Here is a tiny trained network, its code and every weight. The questions are about switching its units off for an input and a target symbol, where a switched-off unit gives its printed mean instead of its output.

import numpy as np


def w(rows, s, z=0):
    codes = np.array(rows[::2]) - 128.0
    scale = np.full(codes.shape[1], s)
    scale[-1] = z or s
    return codes * scale


def norm(h):
    return h / np.sqrt((h * h).mean(-1, keepdims=True) + 1e-5)


def f(y):
    return np.maximum(y, 0)


def softmax(a):
    e = np.exp(a - a.max(-1, keepdims=True))
    return e / e.sum(-1, keepdims=True)


def log_softmax(a):
    a = a - a.max(-1, keepdims=True)
    return a - np.log(np.exp(a).sum(-1, keepdims=True))


def net(x, mask):
    ids = ['αβγδεζηθλξστφψω'.index(c) for c in x.split()]
    T = len(ids)
    res = E[ids] + P[:T]
    r = norm(res)
    for j in range(2):
        rows = slice(2 * j, 2 * j + 2)
        q, k, v = (r @ M[0][rows].T for M in (Q, K, V))
        z = softmax(np.where(np.tri(T) > 0, q @ k.T / 2**0.5, -1e9)) @ v
        o = O[0][rows]
        res = res + np.where(mask[j], z, o[:, -1]) @ o[:, :-1]
    y = f(norm(res) @ A[0][:, :-1].T + A[0][:, -1])
    res = res + np.where(mask[2:14], y, B[0][:, -1]) @ B[0][:, :-1]
    return log_softmax(norm(res)[-1] @ U[:, :-1].T + U[:, -1])


Q, K, V, O, A, B = {}, {}, {}, {}, {}, {}
E = w([
[92,159,174,45,208,111,118,97,132,152],'α',
[121,131,207,96,156,129,161,121,119,68],'β',
[170,90,218,137,204,164,124,85,106,90],'γ',
[50,174,166,61,148,96,136,112,146,133],'δ',
[168,74,170,197,105,114,93,158,84,48],'ε',
[55,155,143,160,195,173,93,63,202,165],'ζ',
[96,113,177,93,125,134,197,90,169,88],'η',
[129,82,124,253,125,136,77,110,161,99],'θ',
[107,130,93,89,157,26,68,173,143,150],'λ',
[133,68,175,185,164,171,136,63,159,85],'ξ',
[47,140,166,71,138,138,134,72,154,166],'σ',
[58,125,139,71,69,101,135,123,127,136],'τ',
[83,152,165,33,118,83,148,149,122,111],'φ',
[115,67,165,152,92,133,167,93,141,77],'ψ',
[41,143,130,171,121,126,99,93,157,115],'ω',
],0.015)
P = w([
[89,176,56,120,164,180,188,134,34,29],'0',
[96,117,5,164,179,103,234,134,47,145],'1',
[203,229,59,149,83,98,173,59,93,141],'2',
[90,122,94,162,160,81,182,138,76,128],'3',
[169,182,118,146,101,42,146,71,100,133],'4',
[91,98,135,160,154,76,163,146,81,146],'5',
[165,178,150,138,88,22,106,73,130,85],'6',
[95,77,160,96,131,124,115,172,170,81],'7',
[100,86,212,196,123,73,166,166,118,202],'8',
[189,156,213,118,54,68,89,93,170,134],'9',
[82,52,236,131,136,77,119,168,164,120],'10',
],0.012)
Q[0] = w([
[78,80,90,109,173,167,139,173,124,88],'h0',
[55,92,202,158,156,68,137,138,139,112],'h0',
[247,206,103,121,70,159,129,87,130,168],'h1',
[102,104,44,100,159,226,129,182,102,89],'h1',
],0.012)
K[0] = w([
[199,227,25,82,83,156,104,46,126,43],'h0',
[148,87,246,86,89,95,20,127,240,125],'h0',
[86,120,80,183,170,162,230,188,45,188],'h1',
[161,191,2,113,129,147,153,42,48,76],'h1',
],0.0093)
V[0] = w([
[154,128,186,121,233,162,188,47,220,121],'h0',
[99,93,144,117,35,113,252,113,123,91],'h0',
[204,168,177,82,174,105,148,173,105,94],'h1',
[58,201,133,60,113,108,135,152,159,161],'h1',
],0.011)
O[0] = w([
[94,175,9,141,116,89,132,179,120,108,78],'h0',
[174,171,165,177,217,92,180,203,175,85,254],'h0',
[223,236,155,152,52,127,157,137,164,155,105],'h1',
[185,136,98,198,192,170,97,42,177,102,158],'h1',
],0.013,0.004)
A[0] = w([
[131,183,103,181,165,144,111,89,239,114,115],'n0',
[82,156,189,141,79,197,142,48,112,135,165],'n1',
[92,31,163,149,248,161,82,99,91,66,91],'n2',
[65,102,172,83,158,106,138,171,133,171,134],'n3',
[198,132,84,152,184,161,95,43,164,134,149],'n4',
[162,139,107,220,69,110,138,116,99,86,174],'n5',
[145,71,114,146,128,56,60,94,156,141,255],'n6',
[57,19,158,58,136,105,149,111,69,127,121],'n7',
[45,133,70,75,52,58,170,133,54,140,175],'n8',
[125,74,72,102,115,109,86,111,114,198,142],'n9',
[180,168,210,113,118,115,172,146,124,171,162],'n10',
[133,171,192,157,78,157,171,142,92,162,222],'n11',
],0.011,0.0047)
B[0] = w([
[145,91,136,133,119,94,127,88,91,110,228],'n0',
[164,45,79,6,133,97,193,106,140,107,193],'n1',
[92,161,119,48,151,86,107,124,186,177,243],'n2',
[74,152,153,124,161,73,157,124,126,78,203],'n3',
[106,94,130,110,97,100,136,119,58,136,249],'n4',
[71,157,93,76,130,125,151,92,109,139,180],'n5',
[102,118,147,153,99,142,141,174,166,167,227],'n6',
[151,213,133,162,111,135,91,58,89,79,222],'n7',
[178,59,92,101,118,140,104,142,115,76,228],'n8',
[131,103,190,177,95,149,83,101,184,109,164],'n9',
[110,102,100,159,81,100,88,105,202,81,204],'n10',
[108,105,66,89,140,65,110,54,211,123,187],'n11',
],0.013,0.011)
U = w([
[115,235,97,124,58,159,124,80,93,189,170],'α',
[172,253,87,131,72,133,129,97,216,142,85],'β',
[160,165,60,61,74,134,98,186,151,157,92],'γ',
[155,131,124,191,155,122,130,43,75,121,2],'δ',
[75,85,174,174,30,30,85,140,193,132,184],'ε',
[127,98,46,174,162,239,47,115,198,101,195],'ζ',
[191,164,91,157,173,149,119,151,152,122,174],'η',
[78,139,221,123,104,166,84,116,50,51,115],'θ',
[169,52,148,51,89,181,143,92,158,166,146],'λ',
[125,83,85,77,146,126,138,216,78,125,79],'ξ',
[111,108,41,69,211,99,149,72,160,51,235],'σ',
[175,75,207,138,252,146,80,106,173,103,34],'τ',
[226,125,157,207,119,147,115,68,147,88,54],'φ',
[93,110,198,125,137,115,207,220,154,117,101],'ψ',
[47,226,135,65,146,145,77,103,164,186,62],'ω',
],0.0068,0.0037)

Each question gives the input, a string of symbols that net reads in full, and the target symbol t.
The units are the heads (2 rows each of Q, K, V and O) and the neurons (one row each of A and B). Each row of codes is followed by its name. A weight is (code - 128) times the scale printed after its matrix; where a second scale follows, it is the last column's (O, A, B and U).
mask holds one flag per unit, heads first, then neurons. A switched-off unit (its flag False) gives its mean, the last column of its rows in O or B, instead of its output. The means were averaged over made-up inputs and are rounded, as every weight is.
A unit's drop is (log p(t) with every unit on - log p(t) with that unit switched off) / (log p(t) with every unit on - log p(t) with every unit switched off).
The circuit of an input: a set's keep is (log p(t) with only the set's units on - log p(t) with every unit switched off) / (log p(t) with every unit on - log p(t) with every unit switched off). Starting from the 12 units with the biggest drops (on a tie, the unit counted first), units are removed one at a time, each time the one whose removal leaves the highest keep (on an exact tie, the one counted first), for as long as the keep stays at least 0.8.
circuit, biggest first: the units of the circuit, biggest drop first
unit that matters most: the unit with the biggest drop
k most important neurons: the k neurons with the biggest drops, biggest first
heads that matter: for each layer, one digit per head in row order, 1 if its drop is at least 0.15 and else 0, layers parted by /
drop of u: that unit's drop, to one decimal
input φ ψ β λ λ λ τ φ λ ζ, target λ: unit that matters most : h0
input ε β ε ω φ, target ω: heads that matter : 01
input ξ η λ ε ε λ λ θ σ, target θ: circuit, biggest first : [h1, n7]
input λ λ θ, target λ: circuit, biggest first : [h0, n1]
input λ λ λ τ α β δ, target β: heads that matter : 11
input λ τ ω θ ε β θ φ, target θ: circuit, biggest first : [n7, h1, n2]
input λ λ φ θ ε β ζ θ, target ζ: heads that matter : 10
input ω θ ω ε, target ω: heads that matter : 00
input ω ξ η λ τ λ ψ θ θ λ β, target λ: heads that matter : 11
input θ ξ λ λ β θ λ ψ λ ζ θ, target ζ: heads that matter : 10
input λ τ θ λ δ λ ε β ζ λ β, target λ: 3 most important neurons : [n1, n3, n7]
input φ λ λ σ θ θ, target θ: heads that matter : 01
input ε ψ ζ λ, target ζ: heads that matter : 10
input τ θ ω, target θ: heads that matter : 01
input ζ λ λ ξ τ ε β ω, target β: circuit, biggest first : [h1]
input τ τ φ, target τ: heads that matter : 11
input λ δ λ λ θ ε τ θ, target τ: circuit, biggest first : [h0, h1]
input β ζ ω φ λ γ, target λ: 2 most important neurons : [n1, n3]
input λ η λ η φ ε γ, target ε: heads that matter : 01
input ω γ η ζ φ λ λ θ ω, target θ: heads that matter : 01
input ε α ε λ τ ε, target τ: circuit, biggest first : [h0]
input ψ σ θ ε, target θ: 2 most important neurons : [n7, n1]
input β θ λ ω, target λ: drop of n1 : 0.1
input ζ λ ζ β λ λ, target λ: drop of n1 : 0.3
input ξ ε σ θ τ σ λ ψ, target λ: drop of h1 : 0.5
input ψ ε β θ β η, target β: drop of h0 : 0.2
